The symbols move the objects like this.
md + zm
md $ gg
md @ ct
md § bn
gg + td
gg @ mz
gg § mr
jt + hb
jt $ zm
jt @ ms
jt § dt
gr ^ hs
gr + pz
gr @ cz
nc ^ dt
nc + jr
nc $ rn
nc @ fq
ct + qf
ct $ mz
ct ! md
ct @ nj
ct § cg
qz ^ mc
qz + cz
qz ! rq
qz @ gf
hz ^ hl
hz + rm
hz $ dt
hz @ sl
hz § nb
ll + gp
ll $ mn
ll ! jg
ll @ lc
ll § sc
tm ^ zm
tm + dj
tm $ hs
tm @ sj
tm § rn
rd ^ th
rd + jc
rd ! cm
mt ^ zf
mt + pr
mt $ gf
mt ! fg
mt @ tz
bn ^ md
bn + tm
bn $ mr
bn @ cg
bn § lm
hs ^ td
hs + qg
hs @ hd
hs § gr
rz ^ mb
rz + mg
rz $ ng
rz ! pr
dp + ct
dp $ rh
dp ! fh
dp @ fz
dp § sn
jr ^ sd
jr + dm
jr $ dl
jr @ pn
lz + fd
lz ! rh
lz @ jm
lz § sr
jp ^ bh
jp + nm
jp $ cg
jp ! jn
jp @ hr
jp § sb
tz ^ mf
tz + rz
tz $ jc
tz ! mt
qj + lc
qj $ nq
qj ! bd
qj @ ds
qj § qm
bb + qq
bb ! fd
bb § jd
sr ^ lz
sr + hq
sr ! zj
sr @ th
sr § cm
bm + nq
bm $ nj
bm ! bh
bm @ gh
bm § hr
mn + bh
mn $ dp
mn ! hb
mn @ rj
mn § mh
hh ^ bl
hh + bz
hh $ mm
hh ! ns
ql ^ pm
ql + mm
ql $ rz
ql ! pg
fs ^ rj
fs + hr
fs $ pb
fs ! mh
fs @ dr
fs § gq
fd + qh
fd ! mz
fd @ bb
fd § hq
jc ^ jd
jc + ng
jc ! gf
mc ^ mz
mc + hd
mc ! mr
mc @ hq
mc § qz
th ^ jm
th + jd
th ! sr
th § rd
bd + ll
bd $ ms
bd ! hl
bd @ qj
bd § sl
rj + bm
rj $ fz
rj ! mn
rj @ cd
rj § fs
sm ^ hr
sm + pg
sm $ mt
sm ! sb
sm @ tl
tl ^ br
tl + ql
tl $ tz
tl ! sm
pm ^ zn
pm + dr
pm $ mb
pm ! lq
pm § ql
dm ^ jn
dm + nc
dm $ lm
dm @ sb
mf ^ rc
mf + mb
mf $ jd
mf ! zf
mf § tz
hl + jg
hl $ jt
hl @ bd
hl § hz
zm + fh
zm $ td
zm @ qf
zm § tm
bh + ms
bh $ ct
bh ! dg
bh @ bm
bh § jp
lp + rh
lp ! td
lp @ qh
lp § hd
sf ^ jj
sf + cm
sf ! cz
sf @ ng
ds + dc
ds $ zn
ds ! qj
ds § cj
hr ^ bm
hr + lq
hr $ zf
hr ! jp
hr @ br
hr § sm
dc + qb
dc $ cd
dc ! lc
dc § bl
gn ^ pb
gn + mt
gn $ cm
gn ! gd
gn @ mg
gq ^ fs
gq + sm
gq $ gn
gq ! pn
gq @ mm
rq ^ mr
rq + gr
rq @ qz
bp + rc
bp $ jm
bp ! fz
bp § sz
bl ^ dc
bl + lj
bl $ dr
bl ! pj
bl § hh
jj ^ qh
jj + sr
jj ! hd
jj @ qd
jj § sf
sj ^ qf
sj + sn
sj $ hd
sj ! tm
sj @ tb
sj § jz
dl ^ dj
dl + lm
dl $ pz
dl @ gd
cj ^ ds
cj + bl
cj $ pm
cj ! qm
cj § cp
fg ^ cg
fg + jz
fg $ qz
fg ! lm
fg @ mt
qf + dp
qf $ lp
qf ! zm
qf @ mj
qf § sj
tg + gg
tg @ rh
tg § qg
qg ^ tg
qg + mr
qg @ zj
qg § pz
mz + lp
mz ! gg
mz @ fd
mz § mc
cp ^ cj
cp + hh
cp $ ql
cp ! bs
lm ^ bn
lm + rn
lm $ rq
lm @ fg
dt ^ jt
dt + sd
dt $ tm
dt @ nm
dt § nc
jn ^ dg
jn + dt
jn $ bn
jn @ jp
jn § dm
cz ^ hd
cz + ls
cz ! gr
cz @ sf
zj ^ rh
zj + mc
zj ! qg
zj @ sr
zj § ls
sd ^ hb
sd + jn
sd $ dj
sd @ mh
sd § jr
fq ^ nm
fq + pn
fq $ jz
fq ! nc
fq @ pg
jq ^ jb
jq + hz
jq $ jn
jq @ gl
jq § gz
gh + zn
gh $ rc
gh ! bm
gh § br
dj ^ fh
dj + bn
dj $ qg
dj @ sn
dj § dl
dg + jt
dg $ md
dg @ bh
dg § jn
pn ^ mh
pn + sb
pn $ gd
pn ! jr
pn @ gq
dr ^ cd
dr + br
dr $ sz
dr ! fs
dr § mm
td + tg
td @ lp
td § hs
pr ^ tb
pr + gn
pr $ sf
pr ! jz
pr @ rz
mg ^ sz
mg + tz
mg $ rd
mg ! gn
sb ^ jp
sb + fq
sb $ fg
sb ! dm
sb @ sm
lf ^ fl
lf + bs
lf $ sm
lf ! rg
lf @ bz
gf ^ hq
gf + sf
gf ! qz
gf @ jc
sn ^ dp
sn + cg
sn $ zj
sn ! dj
sn @ pb
sn § gd
rn ^ tm
rn + dl
rn $ gr
rn @ jz
mr ^ gg
mr + hs
mr @ mc
mr § rq
fh + md
fh $ tg
fh @ dp
fh § dj
jb + hl
jb $ dg
jb @ gp
jb § jq
rm ^ jg
rm + jq
rm $ sd
rm @ sc
rm § dn
gd ^ sn
gd + fg
gd $ ls
gd ! dl
gd @ gn
gz ^ jq
gz + nb
gz $ dm
gz @ rg
qh + lz
qh ! lp
qh @ qq
qh § jj
cm ^ sr
cm + gf
cm ! ls
cm @ rd
zt + bp
zt $ qq
zt ! mj
zt § mb
zn + cd
zn $ zt
zn ! nq
zn § pm
mj + fz
mj $ qh
mj ! qf
mj @ zt
mj § tb
fz + nj
fz $ lz
fz ! dp
fz @ bp
fz § pb
qd ^ qq
qd + th
qd ! jj
qd § ng
hb + dg
hb $ fh
hb @ mn
hb § sd
ng ^ qd
ng + rd
ng ! sf
gl ^ gp
gl + sl
gl $ jp
gl ! jq
gl @ fl
gl § rg
dn ^ rm
dn + gz
dn $ jr
dn @ dz
qb + ds
qb $ gh
qb ! rf
qb § lj
jz ^ sj
jz + gd
jz $ cz
jz ! rn
jz @ pr
jm + bb
jm ! lz
jm § th
pj ^ lc
pj + fl
pj $ fs
pj ! sc
pj @ bl
pj § ns
pb ^ fz
pb + zf
pb $ sr
pb ! sn
pb @ sz
pb § gn
hd ^ lp
hd + zj
hd ! hs
hd @ jj
hd § cz
lq ^ nq
lq + fs
lq $ tb
lq ! nm
lq @ pm
lq § pg
lj ^ qb
lj + cj
lj $ br
lj ! fl
lj § bz
cg ^ ct
cg + sj
cg $ mc
cg ! bn
cg @ zf
cg § fg
rf + qj
rf $ bm
rf ! gp
rf @ qb
rf § fl
pz ^ qg
pz + rq
pz @ ls
fc ^ sl
fc + dz
fc $ fq
fc ! nb
fc @ bs
cd + gh
cd $ bp
cd ! rj
cd § dr
rg ^ gl
rg + fc
rg $ sb
rg ! gz
rg @ lf
nq + rj
nq $ mj
nq ! ms
nq @ zn
nq § lq
lc + rf
lc $ rj
lc ! ll
lc @ dc
lc § pj
ns ^ pj
ns + lf
ns $ gq
ns ! dz
ns @ hh
gp + bd
gp $ bh
gp ! jb
gp @ rf
gp § gl
tb ^ mj
tb + pb
tb $ jj
tb ! sj
tb @ mb
tb § pr
jg + jb
jg $ hb
jg @ ll
jg § rm
mm ^ dr
mm + tl
mm $ mg
mm ! gq
zf ^ nj
zf + tb
zf $ hq
zf ! cg
zf @ mf
zf § mt
nj + mj
nj $ fd
nj ! ct
nj @ rc
nj § zf
rh + mz
rh ! tg
rh @ lz
rh § zj
nb ^ hz
nb + dn
nb $ nc
nb @ fc
hq ^ fd
hq + jj
hq ! mc
hq @ jd
hq § gf
bs ^ qm
bs + ns
bs $ pg
bs ! fc
bs @ cp
jd ^ bb
jd + qd
jd ! hq
jd § jc
sc ^ ll
sc + gl
sc $ mh
sc ! rm
sc @ pj
sc § dz
dz ^ sc
dz + rg
dz $ pn
dz ! dn
dz @ ns
mh ^ mn
mh + jp
mh $ sn
mh ! sd
mh @ fs
mh § pn
rc + zt
rc $ bb
rc ! nj
rc § mf
sz ^ bp
sz + mf
sz $ th
sz ! pb
sz § mg
sl ^ bd
sl + sc
sl $ nm
sl ! hz
sl @ qm
sl § fc
ls ^ zj
ls + qz
ls ! pz
ls @ cm
qq + jm
qq ! qh
qq § qd
pg ^ lq
pg + gq
pg $ pr
pg ! fq
pg @ ql
mb ^ zt
mb + sz
mb $ qd
mb ! tb
mb § rz
br ^ gh
br + pm
br $ mf
br ! hr
br § tl
qm ^ qj
qm + pj
qm $ lq
qm ! sl
qm @ cj
qm § bs
nm ^ ms
nm + mh
nm $ sj
nm ! dt
nm @ lq
nm § fq
bz ^ lj
bz + cp
bz $ tl
bz ! lf
fl ^ rf
fl + qm
fl $ hr
fl ! gl
fl @ lj
fl § lf
ms + mn
ms $ qf
ms ! jt
ms @ nq
ms § nm

In the rows, zero is written as 51.

The rows follow the links: the fewer symbols apart two objects are, the more alike their rows tend to be.

Each row is also shifted at random along 4 hidden directions that mean nothing.

Some objects, each with a row of numbers:
hh: [52, 44, 43, 40, 42, 48, 51, 73, 54, 54, 59, 48, 69, 47, 50, 54, 53, 55, 41, 38, 50, 61, 43, 52, 37, 58, 47, 52, 54, 55, 50, 60, 47, 60, 56, 52, 56, 45, 38, 45, 51, 40, 56, 35, 54, 45, 55, 45]
gq: [52, 49, 49, 44, 49, 40, 53, 52, 39, 66, 46, 55, 57, 53, 40, 61, 45, 58, 31, 34, 48, 55, 51, 46, 47, 59, 49, 50, 63, 52, 42, 56, 50, 46, 58, 47, 53, 46, 47, 53, 58, 40, 67, 41, 40, 44, 44, 52]
cz: [54, 51, 67, 59, 47, 41, 61, 43, 49, 57, 40, 46, 61, 54, 49, 48, 44, 57, 47, 50, 50, 56, 40, 57, 51, 49, 40, 50, 62, 54, 49, 48, 38, 47, 51, 50, 39, 47, 49, 68, 50, 64, 51, 56, 41, 45, 43, 54]
jd: [48, 38, 51, 59, 49, 63, 65, 58, 34, 48, 28, 36, 57, 49, 59, 47, 53, 44, 52, 18, 58, 71, 57, 53, 54, 50, 52, 38, 71, 59, 53, 60, 45, 51, 52, 59, 48, 44, 58, 46, 41, 45, 58, 70, 32, 75, 53, 40]
lf: [41, 60, 56, 33, 55, 43, 55, 50, 43, 71, 57, 42, 59, 39, 53, 62, 60, 52, 64, 38, 58, 53, 46, 41, 40, 67, 49, 50, 74, 47, 47, 61, 40, 33, 51, 46, 46, 52, 45, 65, 52, 46, 63, 50, 54, 58, 67, 22]
dj: [11, 40, 69, 47, 43, 47, 63, 28, 70, 58, 50, 39, 36, 60, 46, 52, 52, 55, 45, 41, 50, 43, 58, 47, 57, 39, 62, 47, 54, 47, 50, 54, 48, 33, 52, 46, 53, 57, 73, 67, 48, 59, 45, 57, 69, 55, 46, 53]
nj: [38, 46, 41, 58, 54, 63, 44, 43, 56, 40, 41, 44, 53, 41, 59, 52, 65, 43, 68, 42, 55, 63, 60, 38, 54, 53, 56, 42, 49, 43, 53, 54, 59, 53, 52, 62, 43, 52, 57, 50, 41, 48, 51, 69, 51, 65, 58, 49]
ct: [62, 58, 43, 62, 57, 61, 45, 42, 38, 50, 44, 51, 43, 47, 58, 47, 57, 47, 66, 56, 50, 52, 59, 49, 61, 47, 57, 45, 41, 47, 58, 45, 63, 45, 53, 53, 50, 58, 65, 49, 46, 44, 46, 66, 50, 62, 54, 58]
jp: [25, 63, 41, 54, 52, 56, 44, 42, 63, 62, 47, 56, 48, 38, 58, 52, 55, 48, 63, 59, 49, 40, 52, 38, 49, 57, 56, 50, 60, 47, 57, 50, 58, 37, 53, 34, 43, 53, 57, 58, 50, 48, 54, 65, 45, 53, 64, 34]
sm: [27, 46, 41, 54, 44, 49, 46, 64, 70, 57, 48, 43, 66, 30, 51, 45, 56, 52, 50, 50, 45, 53, 38, 36, 41, 58, 41, 58, 62, 47, 56, 50, 50, 54, 47, 43, 42, 51, 38, 57, 57, 47, 61, 57, 44, 44, 65, 30]
qh: [66, 55, 55, 61, 66, 51, 51, 39, 40, 33, 40, 51, 51, 55, 56, 52, 48, 45, 57, 55, 60, 59, 57, 57, 58, 51, 47, 49, 45, 54, 50, 49, 51, 59, 53, 66, 51, 50, 53, 48, 45, 61, 48, 60, 46, 60, 40, 62]
rh: [46, 52, 53, 60, 55, 59, 57, 34, 39, 44, 43, 52, 47, 59, 52, 49, 45, 46, 44, 37, 51, 62, 64, 55, 66, 48, 56, 43, 43, 57, 51, 51, 56, 45, 57, 55, 53, 47, 67, 47, 40, 51, 45, 52, 45, 63, 32, 68]
qz: [43, 52, 59, 64, 49, 54, 59, 46, 50, 63, 44, 44, 59, 45, 57, 46, 52, 56, 51, 49, 47, 61, 43, 55, 56, 51, 41, 54, 69, 50, 55, 46, 44, 37, 45, 45, 37, 59, 52, 65, 53, 52, 53, 55, 44, 52, 48, 45]
tm: [84, 53, 60, 58, 39, 52, 58, 48, 46, 54, 50, 40, 55, 69, 59, 53, 53, 66, 56, 52, 45, 39, 40, 61, 48, 48, 58, 32, 47, 56, 41, 54, 53, 48, 54, 64, 45, 45, 60, 55, 46, 58, 39, 65, 53, 41, 46, 55]
ms: [25, 49, 48, 57, 50, 49, 40, 36, 73, 30, 39, 50, 55, 51, 53, 46, 49, 49, 61, 46, 50, 37, 51, 38, 45, 53, 52, 37, 36, 54, 46, 60, 54, 69, 56, 58, 50, 36, 58, 48, 38, 60, 43, 71, 48, 57, 50, 43]
mr: [55, 57, 58, 62, 46, 61, 61, 51, 53, 61, 60, 42, 57, 53, 71, 52, 60, 53, 62, 69, 46, 50, 41, 63, 54, 52, 55, 50, 54, 44, 62, 47, 46, 34, 39, 46, 38, 64, 55, 58, 43, 53, 49, 64, 71, 50, 47, 45]
gg: [39, 50, 52, 60, 51, 65, 60, 41, 50, 48, 42, 49, 34, 61, 62, 42, 45, 43, 54, 48, 54, 48, 64, 56, 64, 40, 58, 43, 53, 59, 56, 49, 57, 39, 52, 47, 51, 53, 74, 55, 48, 57, 41, 69, 45, 66, 49, 51]
jz: [72, 53, 59, 57, 50, 39, 58, 49, 45, 58, 46, 47, 61, 54, 45, 51, 47, 66, 49, 58, 45, 49, 33, 53, 52, 47, 46, 52, 60, 47, 48, 49, 44, 47, 54, 52, 39, 48, 44, 62, 56, 54, 53, 50, 46, 32, 49, 57]
gl: [34, 56, 33, 48, 48, 61, 43, 56, 71, 59, 67, 53, 59, 32, 57, 47, 54, 50, 71, 56, 47, 43, 40, 40, 40, 57, 43, 48, 37, 51, 60, 51, 58, 50, 54, 40, 50, 50, 49, 53, 54, 48, 42, 50, 53, 46, 68, 41]
mz: [58, 57, 43, 67, 53, 69, 56, 47, 47, 44, 48, 51, 56, 48, 63, 48, 54, 45, 64, 53, 51, 60, 54, 53, 60, 52, 51, 47, 42, 52, 62, 44, 59, 48, 51, 50, 44, 54, 62, 45, 42, 52, 44, 64, 47, 65, 42, 59]
nm: [66, 70, 58, 46, 55, 33, 40, 37, 51, 49, 54, 57, 59, 53, 55, 63, 56, 60, 62, 70, 52, 31, 40, 43, 43, 69, 60, 46, 48, 41, 41, 60, 42, 51, 49, 54, 44, 47, 42, 59, 45, 60, 62, 55, 58, 40, 54, 44]
mn: [34, 56, 43, 47, 59, 52, 40, 36, 55, 45, 54, 64, 35, 55, 45, 57, 46, 46, 47, 55, 52, 42, 64, 45, 59, 48, 61, 51, 35, 52, 50, 50, 63, 52, 54, 45, 60, 54, 66, 41, 47, 51, 47, 49, 54, 56, 42, 59]
ql: [84, 54, 60, 43, 54, 42, 51, 67, 31, 58, 50, 53, 55, 55, 49, 60, 51, 59, 46, 58, 55, 45, 48, 56, 43, 59, 53, 56, 71, 48, 42, 55, 40, 55, 47, 60, 49, 50, 32, 52, 61, 47, 68, 42, 48, 43, 53, 46]
hd: [45, 57, 69, 64, 57, 45, 54, 41, 60, 37, 44, 47, 56, 47, 55, 46, 52, 51, 57, 68, 50, 52, 46, 56, 56, 51, 43, 59, 48, 45, 54, 44, 42, 52, 49, 51, 37, 56, 49, 59, 43, 69, 45, 60, 56, 48, 46, 55]
rd: [31, 36, 62, 50, 45, 47, 58, 60, 61, 47, 52, 37, 60, 48, 50, 52, 54, 49, 36, 41, 51, 69, 49, 53, 50, 51, 46, 63, 63, 48, 50, 47, 38, 52, 47, 53, 44, 58, 41, 55, 47, 53, 63, 46, 56, 55, 49, 48]
mf: [68, 37, 35, 61, 46, 66, 50, 76, 40, 46, 40, 50, 53, 40, 49, 45, 57, 46, 47, 46, 52, 69, 55, 51, 57, 48, 46, 53, 58, 55, 51, 48, 59, 61, 52, 61, 53, 54, 39, 37, 57, 42, 51, 57, 37, 54, 59, 57]
jt: [48, 49, 47, 60, 41, 50, 46, 46, 64, 39, 47, 44, 55, 61, 63, 50, 50, 56, 60, 51, 46, 32, 46, 51, 45, 49, 57, 33, 36, 56, 48, 59, 58, 61, 57, 58, 51, 40, 63, 46, 43, 57, 41, 68, 52, 48, 50, 50]
pz: [58, 55, 68, 50, 45, 46, 64, 49, 48, 69, 65, 47, 51, 62, 54, 58, 49, 58, 41, 66, 48, 52, 46, 65, 54, 53, 52, 61, 56, 45, 57, 43, 45, 31, 43, 46, 45, 66, 51, 61, 50, 53, 51, 42, 72, 43, 42, 54]
dg: [60, 64, 51, 48, 51, 58, 54, 42, 40, 58, 55, 51, 42, 63, 70, 60, 60, 51, 70, 55, 53, 32, 55, 51, 54, 56, 72, 35, 50, 48, 53, 54, 58, 37, 47, 50, 54, 56, 68, 53, 42, 45, 53, 66, 62, 60, 54, 42]
fh: [46, 48, 53, 54, 43, 59, 52, 40, 55, 50, 56, 48, 41, 65, 52, 53, 51, 51, 51, 45, 45, 47, 56, 53, 58, 41, 62, 44, 37, 51, 53, 50, 59, 47, 52, 54, 56, 53, 70, 49, 46, 53, 43, 57, 61, 53, 42, 61]
sf: [63, 49, 60, 61, 48, 43, 56, 55, 50, 48, 44, 43, 73, 50, 56, 52, 50, 54, 52, 50, 47, 65, 34, 55, 43, 57, 36, 51, 57, 48, 54, 52, 40, 54, 49, 58, 35, 47, 39, 57, 44, 55, 56, 51, 42, 45, 44, 53]
mj: [45, 57, 63, 50, 69, 45, 44, 31, 50, 33, 39, 56, 35, 53, 42, 52, 57, 42, 61, 63, 59, 49, 66, 43, 64, 46, 54, 58, 46, 44, 43, 49, 50, 55, 54, 57, 54, 57, 53, 54, 53, 63, 50, 59, 51, 61, 52, 57]
gn: [76, 54, 59, 43, 52, 42, 57, 48, 27, 74, 54, 50, 55, 53, 38, 62, 55, 60, 41, 47, 47, 65, 49, 55, 54, 58, 56, 56, 66, 41, 47, 46, 46, 34, 52, 50, 49, 61, 41, 56, 56, 41, 67, 36, 53, 45, 44, 63]
gp: [66, 67, 32, 51, 56, 62, 44, 49, 43, 56, 60, 63, 46, 46, 59, 51, 49, 45, 69, 47, 54, 45, 52, 49, 51, 54, 54, 39, 37, 57, 56, 54, 63, 53, 57, 51, 57, 47, 58, 40, 47, 43, 44, 52, 46, 57, 60, 48]
sn: [18, 40, 53, 50, 39, 47, 49, 33, 78, 52, 55, 28, 71, 48, 47, 57, 67, 60, 54, 40, 40, 65, 41, 36, 47, 59, 53, 48, 43, 34, 50, 51, 51, 50, 57, 54, 40, 59, 57, 52, 33, 51, 51, 59, 71, 46, 42, 58]
gz: [70, 64, 53, 42, 51, 48, 64, 49, 26, 83, 52, 57, 35, 60, 50, 50, 42, 56, 53, 36, 55, 37, 53, 63, 49, 49, 56, 33, 67, 67, 49, 58, 48, 23, 54, 39, 58, 41, 62, 68, 59, 45, 46, 46, 38, 54, 59, 40]
bb: [61, 47, 48, 59, 51, 64, 51, 62, 44, 37, 48, 45, 58, 49, 68, 55, 62, 41, 61, 48, 57, 68, 59, 53, 52, 53, 53, 54, 52, 48, 57, 52, 51, 56, 47, 62, 48, 62, 46, 37, 41, 49, 55, 63, 55, 67, 49, 49]
rj: [44, 52, 40, 48, 59, 51, 41, 40, 47, 42, 51, 62, 45, 55, 47, 59, 48, 42, 41, 45, 53, 52, 67, 44, 59, 52, 60, 49, 40, 55, 48, 51, 61, 59, 55, 54, 64, 49, 60, 39, 49, 47, 56, 44, 50, 59, 42, 60]
ls: [30, 52, 68, 57, 53, 43, 59, 42, 64, 58, 57, 52, 48, 49, 42, 49, 46, 54, 37, 66, 47, 60, 49, 54, 59, 49, 44, 72, 58, 42, 57, 40, 44, 35, 45, 39, 43, 65, 47, 65, 54, 60, 54, 38, 65, 46, 45, 60]
mc: [56, 59, 54, 68, 54, 60, 56, 49, 51, 58, 52, 47, 56, 44, 67, 51, 57, 51, 61, 66, 44, 61, 45, 55, 57, 54, 49, 57, 53, 42, 62, 37, 51, 38, 44, 47, 37, 65, 51, 58, 46, 51, 54, 59, 58, 49, 47, 51]
jc: [46, 43, 59, 56, 55, 54, 58, 65, 47, 55, 44, 46, 52, 42, 52, 48, 53, 45, 47, 51, 57, 65, 53, 53, 55, 49, 46, 62, 73, 48, 55, 49, 39, 47, 45, 46, 42, 62, 41, 57, 59, 48, 58, 53, 48, 57, 57, 44]
mg: [56, 33, 46, 53, 41, 54, 52, 73, 53, 54, 52, 45, 62, 46, 36, 49, 48, 55, 31, 44, 44, 71, 46, 54, 50, 47, 41, 61, 54, 52, 49, 46, 50, 62, 51, 55, 53, 53, 37, 41, 58, 47, 59, 37, 49, 40, 46, 60]
jm: [48, 47, 55, 52, 63, 55, 54, 48, 40, 38, 43, 57, 33, 59, 48, 50, 51, 38, 40, 49, 61, 67, 75, 58, 70, 43, 58, 61, 52, 57, 54, 47, 53, 53, 51, 57, 60, 58, 60, 42, 49, 51, 55, 44, 52, 66, 43, 66]

Start here and follow the symbols in turn, left to right. Where do you end up?
Answer with the object's name.
[49, 50, 58, 42, 57, 44, 47, 48, 47, 33, 40, 41, 52, 58, 57, 61, 63, 44, 63, 37, 66, 49, 61, 45, 46, 57, 65, 40, 55, 50, 39, 67, 46, 63, 50, 68, 53, 41, 48, 48, 39, 52, 64, 68, 52, 66, 56, 36]
+ $ => bp
[53, 64, 39, 45, 63, 58, 41, 49, 43, 49, 58, 60, 45, 41, 54, 53, 55, 43, 67, 56, 60, 46, 61, 42, 54, 58, 56, 50, 46, 52, 53, 52, 60, 54, 53, 51, 59, 50, 54, 43, 50, 45, 50, 50, 49, 63, 59, 45]
! § @ => fl
[53, 54, 46, 46, 50, 54, 49, 45, 56, 44, 56, 56, 41, 60, 57, 48, 43, 52, 64, 47, 53, 34, 49, 55, 48, 47, 55, 39, 34, 60, 48, 58, 57, 57, 58, 53, 58, 38, 65, 50, 48, 59, 36, 55, 50, 53, 49, 50]
§ $ @ @ => lq
[52, 48, 44, 44, 48, 40, 48, 61, 66, 51, 51, 52, 69, 40, 44, 45, 48, 58, 54, 45, 48, 48, 35, 45, 35, 58, 31, 51, 49, 54, 49, 59, 41, 66, 59, 51, 52, 36, 36, 55, 58, 54, 48, 45, 41, 43, 58, 43]
$ ^ $ ! => sj
[42, 50, 46, 50, 64, 57, 43, 58, 53, 37, 47, 59, 33, 46, 53, 52, 61, 37, 55, 63, 62, 53, 72, 47, 55, 53, 63, 64, 53, 50, 52, 50, 59, 56, 47, 50, 59, 62, 47, 40, 53, 46, 62, 52, 57, 63, 63, 42]
+ + $ => bp
[73, 52, 67, 52, 39, 42, 60, 51, 50, 64, 57, 41, 59, 61, 56, 55, 57, 68, 54, 58, 43, 42, 32, 57, 44, 53, 54, 44, 55, 46, 47, 49, 43, 43, 47, 54, 39, 50, 48, 61, 52, 59, 48, 55, 64, 36, 52, 50]
^ + => dj
[58, 53, 47, 71, 54, 61, 55, 53, 42, 48, 44, 45, 63, 40, 61, 51, 57, 46, 56, 54, 51, 70, 49, 53, 56, 55, 48, 55, 61, 44, 62, 40, 48, 44, 43, 52, 36, 60, 49, 53, 44, 48, 57, 62, 47, 58, 49, 52]
! § ^ => mc
[66, 57, 49, 60, 50, 54, 58, 53, 42, 75, 52, 52, 52, 44, 48, 50, 54, 62, 54, 61, 43, 56, 42, 53, 57, 48, 47, 55, 61, 43, 57, 41, 52, 37, 50, 43, 41, 59, 45, 63, 58, 44, 54, 51, 48, 38, 58, 52]
^ § => fg
[45, 53, 60, 37, 60, 37, 54, 63, 53, 54, 49, 58, 39, 47, 39, 47, 48, 50, 46, 53, 62, 46, 56, 49, 45, 52, 43, 65, 63, 52, 44, 58, 41, 53, 50, 50, 60, 48, 37, 57, 65, 55, 56, 37, 46, 45, 62, 42]
+ + + => cp
[52, 44, 50, 47, 56, 56, 48, 48, 44, 40, 50, 44, 53, 58, 52, 62, 68, 45, 52, 40, 61, 63, 64, 48, 54, 58, 64, 50, 49, 47, 47, 57, 55, 59, 50, 66, 56, 55, 49, 40, 45, 44, 59, 53, 62, 63, 48, 57]
§ ! § => gn
[25, 41, 48, 65, 38, 65, 53, 53, 76, 57, 44, 42, 45, 46, 53, 36, 52, 52, 54, 58, 45, 46, 48, 50, 56, 31, 52, 50, 47, 54, 59, 44, 63, 45, 53, 41, 48, 55, 65, 57, 57, 53, 32, 68, 47, 48, 57, 50]
@ ^ => ct
[34, 57, 50, 44, 59, 47, 43, 39, 66, 35, 51, 59, 45, 48, 51, 47, 46, 46, 64, 52, 56, 36, 56, 40, 47, 50, 47, 47, 34, 58, 48, 59, 58, 61, 58, 52, 56, 37, 58, 48, 50, 62, 35, 56, 47, 57, 56, 51]
! + $ => hb
[39, 54, 48, 40, 37, 49, 56, 44, 60, 61, 67, 41, 56, 59, 56, 57, 52, 59, 56, 32, 50, 40, 44, 53, 39, 58, 57, 31, 43, 57, 50, 63, 53, 43, 59, 52, 58, 42, 67, 52, 43, 46, 44, 51, 63, 54, 52, 42]
$ ^ § => sd
[24, 48, 48, 36, 53, 41, 50, 53, 57, 62, 53, 58, 46, 46, 34, 47, 40, 52, 36, 37, 52, 54, 52, 44, 47, 48, 42, 59, 57, 56, 48, 56, 49, 50, 57, 41, 59, 46, 54, 57, 62, 48, 53, 33, 42, 48, 54, 48]
^ ! ! $ => sd
[69, 38, 48, 53, 54, 52, 52, 65, 41, 36, 34, 49, 52, 54, 43, 44, 52, 50, 45, 41, 56, 57, 55, 53, 51, 47, 47, 49, 56, 58, 40, 52, 47, 73, 59, 66, 53, 47, 39, 43, 56, 56, 52, 57, 37, 51, 51, 58]
+ ! => pb
[41, 53, 36, 43, 59, 54, 39, 50, 59, 40, 63, 66, 43, 47, 44, 48, 45, 40, 49, 53, 52, 50, 63, 45, 57, 50, 50, 57, 28, 53, 54, 46, 63, 65, 57, 46, 67, 50, 55, 36, 55, 48, 45, 35, 54, 52, 48, 62]
$ + => bm
[49, 44, 46, 63, 45, 63, 57, 46, 53, 46, 52, 52, 50, 63, 54, 45, 41, 53, 42, 46, 45, 51, 55, 62, 63, 43, 54, 45, 38, 61, 55, 47, 61, 53, 54, 53, 55, 50, 73, 43, 43, 53, 38, 51, 52, 58, 33, 68]
+ + => td
[39, 50, 57, 57, 48, 51, 51, 39, 72, 36, 46, 47, 40, 59, 50, 44, 51, 50, 57, 59, 52, 37, 54, 49, 56, 41, 55, 48, 38, 52, 50, 49, 52, 56, 53, 54, 52, 47, 63, 57, 48, 65, 33, 64, 58, 54, 52, 59]
§ $ => hs
[55, 50, 65, 54, 55, 48, 65, 46, 39, 64, 53, 46, 63, 55, 47, 62, 52, 53, 39, 43, 48, 69, 48, 55, 52, 59, 47, 58, 65, 44, 53, 45, 38, 38, 48, 52, 41, 56, 46, 60, 50, 47, 62, 40, 53, 51, 42, 54]
! + ^ => mc
